Here is a tiny trained network, its code and every weight. The questions are about switching its units off for an input and a target symbol, where a switched-off unit gives its printed mean instead of its output.

import numpy as np


def w(rows, s, z=0):
    codes = np.array(rows[::2]) - 128.0
    scale = np.full(codes.shape[1], s)
    scale[-1] = z or s
    return codes * scale


def f(y):
    return y / 2 * (1 + np.tanh(0.7978845608 * (y + 0.044715 * y**3)))


def softmax(a):
    e = np.exp(a - a.max(-1, keepdims=True))
    return e / e.sum(-1, keepdims=True)


def log_softmax(a):
    a = a - a.max(-1, keepdims=True)
    return a - np.log(np.exp(a).sum(-1, keepdims=True))


def net(x, mask):
    ids = ['αβδεηθλσω'.index(c) for c in x.split()]
    T = len(ids)
    res = E[ids] + P[:T]
    u = 0
    for l in range(3):
        q, k, v = (res @ M[l].T for M in (Q, K, V))
        z = softmax(np.where(np.tri(T) > 0, q @ k.T / 3**0.5, -1e9)) @ v
        res = res + np.where(mask[u], z, O[l][:, -1]) @ O[l][:, :-1]
        u += 1
        y = f(res @ A[l][:, :-1].T + A[l][:, -1])
        res = res + np.where(mask[u : u + 8], y, B[l][:, -1]) @ B[l][:, :-1]
        u += 8
    return log_softmax(res[-1] @ U[:, :-1].T + U[:, -1])


Q, K, V, O, A, B = {}, {}, {}, {}, {}, {}
E = w([
[101,138,123,127,84,178,178],'α',
[161,81,80,188,87,63,57],'β',
[139,109,150,128,161,60,148],'δ',
[96,83,189,255,133,141,170],'ε',
[149,106,178,162,140,129,110],'η',
[113,107,147,97,145,122,123],'θ',
[135,147,169,80,235,100,62],'λ',
[149,174,184,171,126,191,114],'σ',
[100,182,135,61,170,183,119],'ω',
],0.021)
P = w([
[196,147,203,1,35,145,112],'0',
[192,127,172,40,101,117,135],'1',
[170,116,152,87,125,118,149],'2',
[134,104,129,118,132,112,141],'3',
[115,93,112,126,140,114,128],'4',
[105,94,108,131,147,111,118],'5',
[92,91,113,129,147,111,99],'6',
[82,98,120,129,127,135,74],'7',
[74,104,145,123,119,136,75],'8',
[55,87,146,113,118,139,53],'9',
],0.0091)
Q[0] = w([
[161,89,188,98,152,181,151],'L0H0',
[123,60,141,130,175,175,103],'L0H0',
[2,160,135,189,132,132,76],'L0H0',
],0.0059)
K[0] = w([
[191,235,96,34,93,98,62],'L0H0',
[141,198,21,183,99,90,43],'L0H0',
[175,134,92,122,2,52,100],'L0H0',
],0.0045)
V[0] = w([
[83,144,246,83,133,126,164],'L0H0',
[112,124,211,105,71,104,138],'L0H0',
[37,2,151,166,140,133,160],'L0H0',
],0.0098)
O[0] = w([
[126,56,2,95,173,220,46,253],'L0H0',
[217,135,47,181,197,89,141,237],'L0H0',
[151,113,240,58,6,179,158,58],'L0H0',
],0.0078,0.005)
A[0] = w([
[35,157,145,104,86,50,147,65],'L0N0',
[124,126,140,136,69,135,180,39],'L0N1',
[224,92,188,120,155,144,176,254],'L0N2',
[111,58,150,160,191,102,188,98],'L0N3',
[206,154,226,121,251,117,94,139],'L0N4',
[99,160,156,194,160,104,217,43],'L0N5',
[86,79,41,169,14,90,120,198],'L0N6',
[144,64,100,1,133,115,137,226],'L0N7',
],0.0079,0.0043)
B[0] = w([
[91,125,10,151,127,53,193,127],'L0N0',
[157,150,121,20,242,137,216,120],'L0N1',
[71,158,44,220,7,138,54,189],'L0N2',
[230,200,155,141,135,225,217,167],'L0N3',
[6,65,152,250,144,195,172,255],'L0N4',
[3,101,173,8,81,101,155,131],'L0N5',
[241,55,205,175,141,2,73,184],'L0N6',
[35,21,74,151,32,193,184,236],'L0N7',
],0.0054,0.0076)
Q[1] = w([
[84,197,131,89,139,2,175],'L1H0',
[88,143,63,48,168,183,109],'L1H0',
[175,21,21,139,166,182,76],'L1H0',
],0.0064)
K[1] = w([
[70,130,97,109,124,254,230],'L1H0',
[158,142,59,84,127,68,70],'L1H0',
[149,153,161,103,176,20,81],'L1H0',
],0.0077)
V[1] = w([
[82,107,151,179,118,195,155],'L1H0',
[44,186,145,125,184,212,244],'L1H0',
[126,96,35,250,2,103,53],'L1H0',
],0.0047)
O[1] = w([
[11,200,18,156,43,206,99,140],'L1H0',
[254,22,207,74,206,188,113,50],'L1H0',
[72,119,28,46,152,58,171,251],'L1H0',
],0.0067,0.015)
A[1] = w([
[141,164,136,255,98,158,128,253],'L1N0',
[139,118,87,199,126,110,147,146],'L1N1',
[182,142,73,190,96,120,99,118],'L1N2',
[166,72,103,85,131,100,89,150],'L1N3',
[223,174,111,86,79,187,224,186],'L1N4',
[137,75,147,146,59,62,139,105],'L1N5',
[92,92,149,197,117,116,78,86],'L1N6',
[190,111,165,148,150,67,119,196],'L1N7',
],0.0088,0.0042)
B[1] = w([
[68,133,22,8,95,88,101,193],'L1N0',
[207,101,147,96,95,142,102,246],'L1N1',
[167,121,101,106,176,185,99,189],'L1N2',
[98,94,110,140,118,129,212,166],'L1N3',
[148,133,6,172,98,149,184,127],'L1N4',
[223,163,99,85,141,151,120,187],'L1N5',
[152,105,108,165,93,152,73,186],'L1N6',
[1,167,139,163,198,136,169,148],'L1N7',
],0.0076,0.012)
Q[2] = w([
[174,105,252,238,139,155,144],'L2H0',
[102,2,74,61,81,157,166],'L2H0',
[131,87,58,133,149,237,103],'L2H0',
],0.0063)
K[2] = w([
[197,115,42,148,96,112,121],'L2H0',
[81,183,254,61,110,98,16],'L2H0',
[106,164,147,93,96,127,115],'L2H0',
],0.0088)
V[2] = w([
[141,71,120,244,97,84,101],'L2H0',
[91,180,96,149,155,141,28],'L2H0',
[213,165,98,97,90,103,54],'L2H0',
],0.011)
O[2] = w([
[140,94,142,210,73,56,108,109],'L2H0',
[86,160,218,132,139,107,86,252],'L2H0',
[143,173,8,141,128,117,72,75],'L2H0',
],0.015,0.019)
A[2] = w([
[105,199,98,166,58,32,133,118],'L2N0',
[15,84,133,126,76,128,176,212],'L2N1',
[128,122,47,230,107,89,187,185],'L2N2',
[146,120,97,87,142,225,110,2],'L2N3',
[254,249,29,109,115,126,165,194],'L2N4',
[104,145,110,180,40,185,13,61],'L2N5',
[19,94,134,86,112,49,70,107],'L2N6',
[122,166,74,233,89,106,131,154],'L2N7',
],0.0073,0.0047)
B[2] = w([
[160,1,118,126,153,240,122,182],'L2N0',
[240,112,114,123,123,107,24,240],'L2N1',
[186,204,186,157,186,191,99,158],'L2N2',
[172,77,181,243,95,107,238,152],'L2N3',
[123,53,184,78,176,71,212,163],'L2N4',
[86,102,92,103,87,77,149,179],'L2N5',
[151,175,127,148,125,107,186,254],'L2N6',
[83,134,116,195,118,189,182,158],'L2N7',
],0.0081,0.026)
U = w([
[95,63,208,181,89,32,115,60],'α',
[207,63,98,29,60,94,22,151],'β',
[193,125,139,147,207,45,105,2],'δ',
[80,57,146,128,41,120,151,93],'ε',
[72,108,145,192,40,153,99,151],'η',
[82,109,210,108,176,183,106,134],'θ',
[136,194,163,233,118,106,212,136],'λ',
[239,194,135,197,155,146,53,124],'σ',
[85,180,148,69,152,1,81,213],'ω',
],0.0055,0.0069)

Each question gives the input, a string of symbols that net reads in full, and the target symbol t.
The units are the heads (3 rows each of Q, K, V and O) and the neurons (one row each of A and B). Each row of codes is followed by its name. A weight is (code - 128) times the scale printed after its matrix; where a second scale follows, it is the last column's (O, A, B and U).
mask holds one flag per unit, layer by layer, with each layer's heads first. A switched-off unit (its flag False) gives its mean, the last column of its rows in O or B, instead of its output. The means were averaged over made-up inputs and are rounded, as every weight is.
A unit's drop is (log p(t) with every unit on - log p(t) with that unit switched off) / (log p(t) with every unit on - log p(t) with every unit switched off).
The circuit of an input: a set's keep is (log p(t) with only the set's units on - log p(t) with every unit switched off) / (log p(t) with every unit on - log p(t) with every unit switched off). Starting from the 12 units with the biggest drops (on a tie, the unit counted first), units are removed one at a time, each time the one whose removal leaves the highest keep (on an exact tie, the one counted first), for as long as the keep stays at least 0.8.
units of the circuit, in order: the units of the circuit, biggest drop first
most important unit: the unit with the biggest drop
top k neurons: the k neurons with the biggest drops, biggest first
top k neurons in layer l: the k neurons of layer l with the biggest drops, biggest first
input δ σ ω ε ω β ε ω, target ω: units of the circuit, in order -> [L1H0, L0N6]
input ε ε λ λ η, target α: most important unit -> L2H0
input δ β β θ α ω θ α, target θ: units of the circuit, in order -> [L2H0, L0N2]
input β ε λ θ, target α: top 3 neurons -> [L1N4, L1N0, L0N3]
input β ω θ δ β σ σ ε θ η, target β: top 2 neurons in layer 2 -> [L2N7, L2N3]
input δ λ α β σ σ θ, target α: units of the circuit, in order -> [L2H0, L0N4, L1N5]
input σ σ θ η δ β β, target σ: units of the circuit, in order -> [L2H0, L2N2]
input α δ β δ, target λ: units of the circuit, in order -> [L2N7, L2H0, L2N1, L0H0]
input ε α β λ σ, target α: top 4 neurons -> [L0N4, L2N6, L1N5, L0N7]
input β δ ω α δ ω δ, target ω: units of the circuit, in order -> [L2H0, L2N0]
input λ θ σ, target ω: units of the circuit, in order -> [L2H0, L0H0, L2N5]
input σ ε η η, target η: top 3 neurons -> [L2N1, L2N7, L1N5]
input α η σ α β α β, target δ: top 3 neurons in layer 1 -> [L1N5, L1N7, L1N2]
input σ θ ω δ ε θ θ δ, target β: units of the circuit, in order -> [L0H0, L2H0]
input θ β θ, target σ: units of the circuit, in order -> [L2N2, L2H0, L1N0, L1H0]
input λ ω δ δ δ σ η θ ω β, target ω: top 2 neurons in layer 2 -> [L2N1, L2N0]
input λ α ω σ θ δ ω δ λ α, target α: top neuron in layer 1 -> [L1N5]
input λ β η δ, target α: units of the circuit, in order -> [L2H0, L0N4, L0H0, L1N5]
input θ β ω λ λ δ, target α: units of the circuit, in order -> [L2H0, L0N4, L0H0]
input σ β α λ, target α: units of the circuit, in order -> [L0N4, L2H0, L0H0]
input λ β ε θ, target β: top 3 neurons -> [L0N5, L0N3, L0N7]
input β ω β ω σ β ω σ λ β, target ω: top 4 neurons -> [L1N7, L2N0, L0N7, L2N1]
input σ ε σ β ω ω δ ε, target β: top 2 neurons in layer 0 -> [L0N5, L0N2]
input λ α σ β δ δ ω θ, target ω: most important unit -> L0H0
input ε η ε ω λ λ, target θ: top 2 neurons -> [L0N3, L1N6]
input δ ε η ε δ ε, target ε: top 2 neurons in layer 1 -> [L1N0, L1N7]
input ω η ε η η, target η: top 4 neurons -> [L1N3, L0N7, L2N1, L2N7]
input δ δ β η ε ε η, target β: top 2 neurons -> [L0N5, L1N0]
